[ 95 100 104 -99 -99  87 -89 102 -96 102] -> (119)
[-79 -86 -84  56  86  81  58 -85  84  77] -> (22)
[  95  100  104  -99  -99 -105  -89  102  -96  -86] -> (133)
[ -95 -100 -104  100  100  105   88 -103   96   86] -> (87)
[  95  101  104 -100 -100 -105  -90  103  -97  -87] -> (114)
succ: [81]	[58]
succ: [-84]	[56]
succ: [101]	[104]
succ: [88]	[-103]

[-56  71  79  74 -11  46 -16 -47] -> (123)
[-12  34  25  29 -35 -11   3  29] -> (136)
[-33  15  79  -8  51 -31  10  18] -> (84)
[  9  15  21  40 -52   7  19  10] -> (54)
[-33  15 -48  -8  51  28  10  18] -> (51)
[-56  24  79  74 -11 -59 -49 -48] -> (143)
succ: [-49]	[-48]
succ: [-16]	[-47]
succ: [-31]	[10]
succ: [19]	[10]
q: [  9  15  21  40 -52   7  19  10]	(54)
succ: [25]	[29]
succ: [28]	[10]

[ 15   5 -16 -55  41  21   4  18  58  36  41  21  54 -54  27 -35 -32 -16
  64  24  25  -4   7  -5 -44] : (112)
[-77 -62 -29 -61  17   6 -13   3  -6 -44  24 -30  13  26  -7  52 -36 -44
 -11  35  59  14   1 -14  -3] : (115)
[ 18 -33 -53 -83 -39  11  40  58 -70  22  22   7  29  10 -26   7 -21 -24
  32  29 -12 109 -25 -22  24] : (40)
succ: [15]	[5]
succ: [-5]	[-44]

[ 63  22 -24 -25  64 -20 -21] : (62)
[  9   8   8  -5   7   5 -12] : (102)
[  1   7 -26 -21  -7   3   4] : (35)
[ 68  17 -12 -26  72 -32 -19] : (147)
[ 11  38 -36 -56 -17  37  -6] : (73)
[ 14  90  11  -5  11   9 -13] : (171)
[ 86  19 -43 -31  91 -45 -24] : (13)
[ 11  11  20  -3   9  11 -20] : (176)
succ: [91]	[-45]
succ: [-36]	[-56]
succ: [22]	[-24]

[27 23 39 28 20 17 21 26 21 22 21 19 26 28 34 24 17 24 41 28 43 29 21 65
 43 22 29 30 22 25 36 36 16 29 32 32 24 26 16 19 21 40] = (146)
[41 27 37 14 49 26 39 25 23 32 33 21 35 26 30 17 36 27 41 43 31 23 23 17
 35 18 29 52 38 24 18 17 13 37 17 50 58 18 34 24 33 23] = (111)
[41 27 37 14 49 26 39 20 23 32 33 21 35 26 30 17 36 27 41 43 31 23 23 17
 35 18 36 20 28 20 37 17 52 37 44 23 40 28 36 58 35 27] = (58)
[32 42 20 30 16 79 15 26 37 30 40 32 18 33 21 17 51 27 27 24 17 24 28 40
 21 28 40 28 12 40 28 26 19 21 42 27 17 30 32 26 28 21] = (88)
[39 20 26 34 24 32 29 21 18 24 17 63 18 25 24 53 31 20 43 31 34 36 36 58
 23 17 48 21 61 25 16 17 38 24 18 29 34 21 32 22 15 24] = (89)
q: [32 42 20 30 16 79 15 26 37 30 40 32 18 33 21 17 51 27 27 24 17 24 28 40
 21 28 40 28 12 40 28 26 19 21 42 27 17 30 32 26 28 21]	(88)
q: [27 23 39 28 20 17 21 26 21 22 21 19 26 28 34 24 17 24 41 28 43 29 21 65
 43 22 29 30 22 25 36 36 16 29 32 32 24 26 16 19 21 40]	(146)

[  6 -35  -1  18   8 -26   5 -34 -44 -14  10  -5 -24 -37 -34 -21  -2  -6
   5 -19   0 -36 -12   1  14  -7  -1  11 -23 -21   0 -20  -2 -40  -1 -10
   9  -1 -11  12 -47 -32 -12]  (46)
[  6 -35  -1  -6   8 -26   5 -34 -44  13  10  -5   0 -37 -34 -21  -2  -6
  12 -19   0 -36 -12   1  14  -7  -1  11 -23 -21   0 -20  -2 -40  -1 -10
   9  -1 -11 -34 -40 -32 -12]  (24)
[ 22   4  19  13  11  16  17  19   0 -18  -1   7   3  -3  21 -33   5  21
  14   0  12  19  -1  12  22   7  12  23  -4 -35   8 -43  10  -7  12 -32
  20   2 -25  23   3   0 -29]  (118)
succ: [20]	[2]
succ: [18]	[8]
q: [ 22   4  19  13  11  16  17  19   0 -18  -1   7   3  -3  21 -33   5  21
  14   0  12  19  -1  12  22   7  12  23  -4 -35   8 -43  10  -7  12 -32
  20   2 -25  23   3   0 -29]	(118)
succ: [-14]	[10]
q: [  6 -35  -1  18   8 -26   5 -34 -44 -14  10  -5 -24 -37 -34 -21  -2  -6
   5 -19   0 -36 -12   1  14  -7  -1  11 -23 -21   0 -20  -2 -40  -1 -10
   9  -1 -11  12 -47 -32 -12]	(46)

[-71   1 -16  62  15  -7 -41 -78 -56  26 -83  66 -79  32  -4 -51] = (144)
[-63   1 -20  64   2   8 -44 -86 -61  26 -86  79 -10  41   9 -56] = (180)
[-71   1 -16  62  14  -6 -41 -79 -56  26 -83  67  -2  33  -4 -51] = (197)
[-67   4 -21  60  18 -11 -41 -76 -54  26 -86  72   4  35  -6 -44] = (167)
[-71   2 -18  60  21 -14 -40 -75 -53  26 -83  65   3  31  -9 -46] = (141)
[-70  -1 -13  64   5   5 -43 -84 -60  27 -82  67 -12  34   4 -61] = (190)
[-67   3 -20  61  15  -7 -41 -78 -55  26 -85  72   1  35  -3 -47] = (140)
[-77   0 -11  62 -15 -12 -39 -76 -55  26 -80  56  -3  26 -10 -53] = (187)
[-71   2 -18  60  21 -14 -40 -75 -53  26 -78  65   3  31  -9 -21] = (174)
[-75   3 -15  59  28 -22 -38 -71 -51  25 -82  58   8  26 -17 -43] = (32)
q: [-67   3 -20  61  15  -7 -41 -78 -55  26 -85  72   1  35  -3 -47]	(140)
succ: [-80]	[56]
succ: [58]	[8]
succ: [-22]	[-38]
q: [-67   4 -21  60  18 -11 -41 -76 -54  26 -86  72   4  35  -6 -44]	(167)

[-17 -16 -33 -35   0 -25  28  42 -58  35  38  10  44  49 -22 -81  51  60
 -12  66 -37 -28  -7 -62 -33 -20   1  52  35  29   5 -11  34   5  -2  -4
  28 -11  49 -45  25   8  68 -30  72  28   0  46 -24 -94 -42  -3 -16 -52
  31] = (20)
[ 45  -5  21  24  23 -17  -1 -32   0  43 -19  13   6   9 -21  40 -75  -8
 -43  13  34  46 -43  60   0   0  20  32 -24 -19  40  76  44  18  38 -40
  59 -27 -68  52  17   1 -35 -37 -47 -34 -13 -10 -28  38  68 -38 -42  13
  -2] = (64)
[ 55 -15 -13  26  -3  16  14  17  -1  26 -16   3  -5 -25   9   4  25  24
  11 -30  15  -5 -23  50   8 -44 -30 -32  -2   5  43  36  28 -11 -59 -21
 -13   0 -13   3  48  -1  42  20  -4 -24  -1   3 -31   1  11 -46  50  18
 -37] = (17)
[ 49 -28  19   3 -17  32   4   4  26 -16  15 -27  16 -11 -10  39  19   6
 -77 -36  12 -24 -47  -2  13 -15 -16  14  -4   3  -3  43  27 -28 -16 -16
 -20   5 -56  36  37   6 -20  -5 -39 -25  35 -27 -34  40  29 -22   5 -12
 -10] = (107)
[-17 -25  33  50  71 -34   6  -3 -39  -7 -96  29   5  29 -76 -20 -20 -48
 -15   1  15  86  23 -30  -2  21  11 -56   8  -5 103  40  -3  16  13 -38
  19 -45  -9  13 -36  -2   6 -36 -55  24  29  -5 -32  -2  36 -63 -53  76
  49] = (94)
[-19  -6   0 -11   4  62 -37 -65  30 -14  82 -41  -9  13  26  33  18 -17
   7 -41  12 -80 -13 -33   4 -30 -27  -6 -36   5 -70   3 -35 -10 -18  11
   1  -4 -41  54  10  14  -8  -1 -15  -1 -30  27 -40  11   2   9  17  41
   2] = (66)
[-39 -50  24  -9 -58  46  -5 -31  -5 -45  57   3 -22  -1  97  11  40  18
 -17  10 -16 -54  35 -31  15  31  27  15  11 -23 -84 -26 -59  17 -13  17
  43 -39  48 -10  -2 -27  17  -9 -26   8 -39  15  19  -9  37  16 -52 -14
 -32] = (56)
[  2  29  -9   1   8  34  19 -18 -12  -3 -23  -8  14   1 -37  30 -75 -31
  13   7  49  31 -34  40   7  31   7  44  32  30 -10 -16  12  22  18  40
 -22 -29 -24  14 -15  -5 -63  50 -12 -22  49   7 -28  28   6   3 -31 -21
  42] = (67)
succ: [103]	[40]
succ: [-54]	[35]
q: [ 45  -5  21  24  23 -17  -1 -32   0  43 -19  13   6   9 -21  40 -75  -8
 -43  13  34  46 -43  60   0   0  20  32 -24 -19  40  76  44  18  38 -40
  59 -27 -68  52  17   1 -35 -37 -47 -34 -13 -10 -28  38  68 -38 -42  13
  -2]	(64)
succ: [-76]	[-20]

[  1  26  -2  29  15   6  31 -10  -4   9  -4   0 -45   7]  (135)
[ 64  14 -52   6  28  67  65 -57   8  23  25   9   3 -35]  (25)
[ 13 -76  21 -22 -27  26  -9   4 -69  -5 -15  54  38 -29]  (202)
[ 47 -51  -2 -11  -5  14  11  27 -39 -11   9  -5 -10  24]  (49)
[-28  78  16  11   0   7   4   7  62  -8 -15  -6  31 -59]  (163)
[ 64  14 -52   6  28  67  65 -57   8  23  25   9 -61 -18]  (45)
[-21  22  -6   0   8 -25 -21  -5  -5   1 -15 -18  32 -59]  (106)
[ 31 -18  11  21   6   8 -54  46 -25  18  20  28  -9  12]  (101)
[  1  26  -2  28  15   6  31 -10  -4   9  -4 -33 -17  17]  (151)
[ 30 -38  59  16   8 -80 -44  55 -58  25  39  53  88 -79]  (85)
[ 30  -7  12  18  -5  10   8  47   9   8  14  34  29 -20]  (23)
succ: [34]	[29]
succ: [55]	[-58]
succ: [-45]	[7]
succ: [-69]	[-5]
succ: [10]	[8]
succ: [-51]	[-2]
succ: [88]	[-79]

